[[136 128 113 108 104 127 127]
 [137 118 123 122 118 120 121]
 [154 138 107 101 116 135 133]] ==> 136

[[133 136 134 113 134 135]
 [135 138 127 112 136 140]
 [118 118 124 131 120 151]] ==> 133

[[121 121 121 111 136 109 137]
 [144 120 117 135 134 143 145]
 [149 113 150 136 117 127 107]] ==> 121

[[130 135 143 148]
 [122 105 110 121]
 [137 121 142 144]] ==> 130

[[108 116 112 128 119 156]
 [129 150 115 129 141 135]
 [109 113 117 100 104 122]] ==> 108

[[138 148 153 150 138 105]
 [105 119 111 114 113 141]
 [132 156 134 144 151 111]] ==> 138

[[143 104 128 114]
 [142 153 132 135]
 [116 124 140 111]] ==> 143

[[124 145 141 140 127]
 [147 136 112 120 146]
 [133 125 123 132 150]] ==> 124

[[120 114 129 115]
 [153 137 104 135]
 [ 98 126 109 126]] ==> 120

[[134 106 134 152 135]
 [145 133 111 125 109]
 [144 113 127 150 128]] ==> 134
---
array([[127, 117, 144, 116, 128, 115, 124],
       [120, 131, 128, 151, 138, 127, 122],
       [131, 132, 122, 145, 123, 131, 130]]) Out: 131

array([[116, 135, 137, 133, 143, 122],
       [136, 138, 119, 117, 146, 130],
       [133, 102, 115, 130, 116, 132]]) Out: 133

array([[117, 125, 125, 138],
       [119, 125, 125, 133],
       [103, 116, 117, 131]]) Out: 103

array([[129, 136, 149, 139],
       [122, 113, 137, 119],
       [128, 136, 152, 137]]) Out: 128

array([[108, 121, 110, 112, 144, 111, 153],
       [137, 120, 123, 139, 111, 120, 149],
       [140, 146, 116, 113, 120, 119, 144]]) Out: 140

array([[123, 131, 135, 131, 126],
       [128, 114, 114, 114, 135],
       [100, 113, 135, 112, 154]]) Out: 100
---
[[121 114 100 114 133]
 [107 116 109 118 131]] Answer: 133, 131

[[134 113 117 121]
 [122 105 124 107]] Answer: 134, 124

[105 127 141 129 100 137 147] Answer: 147, 141

[107 116 108 113 153] Answer: 153, 116

[120 122 101 140 151] Answer: 151, 140

[116 147 107 137 156 138 126] Answer: 156, 147

[143 137 114 110 154 152] Answer: 154, 152

[[127 147 135 139 148]
 [107 143 116 130 119]
 [152 130 145 134 127]] Answer: 152, 148

[[141 143 131 145 117 105 119]
 [126 118 117 129 101 149 117]
 [113 137 103 129 123 120 127]] Answer: 149, 145

[122 138 100 132 126 125] Answer: 138, 132
---
[[132 141 134 116 126 129 134]
 [134 113 136 151 126 125 128]] result: 132, 128

[115 144 155 139 130 137 111] result: 115, 111

[133 144 103 149] result: 133, 149

[123 156 119 112 117 126 123] result: 123, 123

[[106 137 148 110 128 151 135]
 [115 133 131 112 138 154 132]] result: 106, 132

[128 124 122 135 105 120 124] result: 128, 124

[[116 131 151 122 120 132]
 [120 140 138 124 117 135]] result: 116, 135

[132 151 131 120 137 141 135] result: 132, 135
---
[134 116 133 131 117 124 153]
131

[[127 109 126 120 119 134 149]
 [122 136 139 148 129 150 135]
 [116 123 120 104 106 129 130]]
127

[[122 130 114 115 131]
 [123 131 121 115 131]
 [135 152 137 120 105]]
123

[148 136 121 129 131 155 155]
136

[124 106 128 100 107]
107

[134 104 105 112 108 109 104]
108

[[105 140 130 124 134 111 119]
 [102 135 130 122 135 110 119]
 [112 154 131 120 133 104 112]]
122
---
Input:
134	106	134	130	112	130
133	118	118	137	151	135
111	141	122	145	145	116
Output: 106

Input:
139	140	124	135	126	143
134	142	125	133	127	142
133	154	122	136	125	152
Output: 140

Input:
107	150	132	104	149	126	123
143	151	103	127	145	147	128
106	106	138	128	124	114	138
Output: 150

Input:
144	133	131	148	130	118
102	127	109	110	113	143
138	134	143	144	147	101
Output: 133

Input:
126	125	132	119
124	119	144	99
132	133	116	149
Output: 125

Input:
134	148	117	118	126	145	142
130	130	149	132	120	122	151
136	149	121	137	125	144	138
Output: 148

Input:
123	115	126	118	126	112	130
139	109	150	150	125	139	128
123	106	157	150	105	132	131
Output: 115

Input:
126	151	136	148	111
121	156	126	141	116
128	141	143	150	110
Output: 151

Input:
118	116	126	124	123
128	113	151	138	109
138	125	139	130	130
Output: 116
